Below are the code and all the weights of a small trained network. Each question names an input and a target symbol and asks about switching units off, where a switched-off unit gives its printed mean instead of its output.

import numpy as np


def w(rows, s, z=0):
    codes = np.array(rows[::2]) - 128.0
    scale = np.full(codes.shape[1], s)
    scale[-1] = z or s
    return codes * scale


def f(y):
    return np.maximum(y, 0)


def softmax(a):
    e = np.exp(a - a.max(-1, keepdims=True))
    return e / e.sum(-1, keepdims=True)


def log_softmax(a):
    a = a - a.max(-1, keepdims=True)
    return a - np.log(np.exp(a).sum(-1, keepdims=True))


def net(x, mask):
    ids = ['αβεζηθξτφψω'.index(c) for c in x.split()]
    T = len(ids)
    res = E[ids] + P[:T]
    q, k, v = (res @ M[0].T for M in (Q, K, V))
    z = softmax(np.where(np.tri(T) > 0, q @ k.T / 3**0.5, -1e9)) @ v
    res = res + np.where(mask[0], z, O[0][:, -1]) @ O[0][:, :-1]
    y = f(res @ A[0][:, :-1].T + A[0][:, -1])
    res = res + np.where(mask[1:13], y, B[0][:, -1]) @ B[0][:, :-1]
    return log_softmax(res[-1] @ U[:, :-1].T + U[:, -1])


Q, K, V, O, A, B = {}, {}, {}, {}, {}, {}
E = w([
[164,134,54,186],'α',
[140,83,104,194],'β',
[110,39,104,113],'ε',
[18,192,16,46],'ζ',
[4,7,109,241],'η',
[93,99,142,141],'θ',
[227,164,90,234],'ξ',
[229,56,36,200],'τ',
[252,100,87,226],'φ',
[72,145,202,53],'ψ',
[187,231,82,122],'ω',
],0.016)
P = w([
[127,220,62,217],'0',
[77,182,92,246],'1',
[204,11,119,43],'2',
[128,209,104,107],'3',
[72,178,119,219],'4',
[247,18,124,1],'5',
[151,220,124,79],'6',
[66,178,117,200],'7',
[241,4,99,5],'8',
],0.0094)
Q[0] = w([
[106,170,63,234],'H1',
[103,1,2,104],'H1',
[54,210,212,252],'H1',
],0.0066)
K[0] = w([
[245,173,182,51],'H1',
[156,90,137,84],'H1',
[224,156,238,123],'H1',
],0.011)
V[0] = w([
[50,134,250,117],'H1',
[139,234,143,85],'H1',
[253,171,250,167],'H1',
],0.0067)
O[0] = w([
[95,120,153,204,2],'H1',
[106,166,156,103,79],'H1',
[245,170,222,129,48],'H1',
],0.012,0.006)
A[0] = w([
[193,87,156,63,128],'N1',
[98,12,232,81,179],'N2',
[58,111,197,146,254],'N3',
[140,64,151,58,87],'N4',
[215,74,80,225,33],'N5',
[179,162,89,62,108],'N6',
[147,61,67,79,76],'N7',
[180,68,156,141,115],'N8',
[152,176,60,144,121],'N9',
[66,231,119,106,223],'N10',
[130,219,208,213,87],'N11',
[69,72,208,143,239],'N12',
],0.011,0.0052)
B[0] = w([
[146,124,140,176,172],'N1',
[63,249,243,137,175],'N2',
[158,65,113,196,170],'N3',
[211,110,44,222,165],'N4',
[88,74,215,74,229],'N5',
[73,93,172,119,202],'N6',
[64,189,120,127,253],'N7',
[123,189,150,202,161],'N8',
[183,173,120,50,209],'N9',
[150,99,148,254,204],'N10',
[54,179,157,153,162],'N11',
[206,167,90,12,175],'N12',
],0.0087,0.012)
U = w([
[213,192,34,69,120],'α',
[178,69,76,91,255],'β',
[71,146,82,77,106],'ε',
[95,159,94,174,64],'ζ',
[122,31,114,159,169],'η',
[203,38,61,204,212],'θ',
[85,198,184,71,46],'ξ',
[23,110,185,2,133],'τ',
[136,85,191,86,129],'φ',
[59,70,196,225,69],'ψ',
[164,209,98,173,121],'ω',
],0.011,0.0088)

Each question gives the input, a string of symbols that net reads in full, and the target symbol t.
The units are the heads (3 rows each of Q, K, V and O) and the neurons (one row each of A and B). Each row of codes is followed by its name. A weight is (code - 128) times the scale printed after its matrix; where a second scale follows, it is the last column's (O, A, B and U).
mask holds one flag per unit, heads first, then neurons. A switched-off unit (its flag False) gives its mean, the last column of its rows in O or B, instead of its output. The means were averaged over made-up inputs and are rounded, as every weight is.
A unit's drop is (log p(t) with every unit on - log p(t) with that unit switched off) / (log p(t) with every unit on - log p(t) with every unit switched off).
The circuit of an input: a set's keep is (log p(t) with only the set's units on - log p(t) with every unit switched off) / (log p(t) with every unit on - log p(t) with every unit switched off). Starting from the 12 units with the biggest drops (on a tie, the unit counted first), units are removed one at a time, each time the one whose removal leaves the highest keep (on an exact tie, the one counted first), for as long as the keep stays at least 0.8.
units of the circuit, in order: the units of the circuit, biggest drop first
unit that matters most: the unit with the biggest drop
k most important neurons: the k neurons with the biggest drops, biggest first
input β φ θ ξ β θ ψ, target ψ: units of the circuit, in order => [N10; N9]
input ψ ω α φ β ζ ψ θ β, target ε: unit that matters most => H1
input α η β, target τ: units of the circuit, in order => [N5; N10; N7]
input α θ α η ζ θ, target ε: units of the circuit, in order => [H1; N5; N7]
input β η η β α ω, target τ: units of the circuit, in order => [H1; N4; N10; N5]
input θ α θ, target ω: units of the circuit, in order => [N4; N2; N5]
input ε ψ φ ξ τ β ζ φ, target φ: units of the circuit, in order => [N5; H1]
input ψ ζ α β ε φ, target ε: units of the circuit, in order => [H1; N7]
input θ β ζ ω β, target ω: 2 most important neurons => [N5; N6]
input ζ φ α, target ε: 2 most important neurons => [N7; N5]
input φ ξ ω α ψ η, target τ: 3 most important neurons => [N12; N2; N10]
input θ θ β, target ψ: units of the circuit, in order => [N9; N2]
input α α α η ψ α, target τ: 3 most important neurons => [N5; N7; N10]
input β θ ξ ψ ψ, target ψ: units of the circuit, in order => [N10]
input ψ τ ε θ η, target θ: units of the circuit, in order => [N3; N12]
input β ζ φ ε θ ω θ ζ ψ, target ε: units of the circuit, in order => [H1; N4]
input ξ φ φ β ζ τ, target ε: units of the circuit, in order => [H1; N7]
input α β τ η β η β ω β, target τ: units of the circuit, in order => [N10; N7]
input ψ τ ω ψ ζ ψ, target ε: 3 most important neurons => [N4; N12; N5]
input θ φ θ ξ, target ξ: units of the circuit, in order => [H1; N11; N6]
input α β τ ω θ ζ ψ θ θ, target ε: 2 most important neurons => [N4; N5]
input ψ θ η η θ τ β η η, target τ: most important neuron => [N2]
input α β α α, target α: 2 most important neurons => [N9; N5]
input ξ ξ ε β η ε θ β ξ, target τ: 2 most important neurons => [N5; N10]
input φ φ ξ, target φ: 2 most important neurons => [N5; N6]
input ξ ψ ξ, target φ: 2 most important neurons => [N5; N10]
input ψ θ ζ ψ ξ, target ψ: most important neuron => [N11]
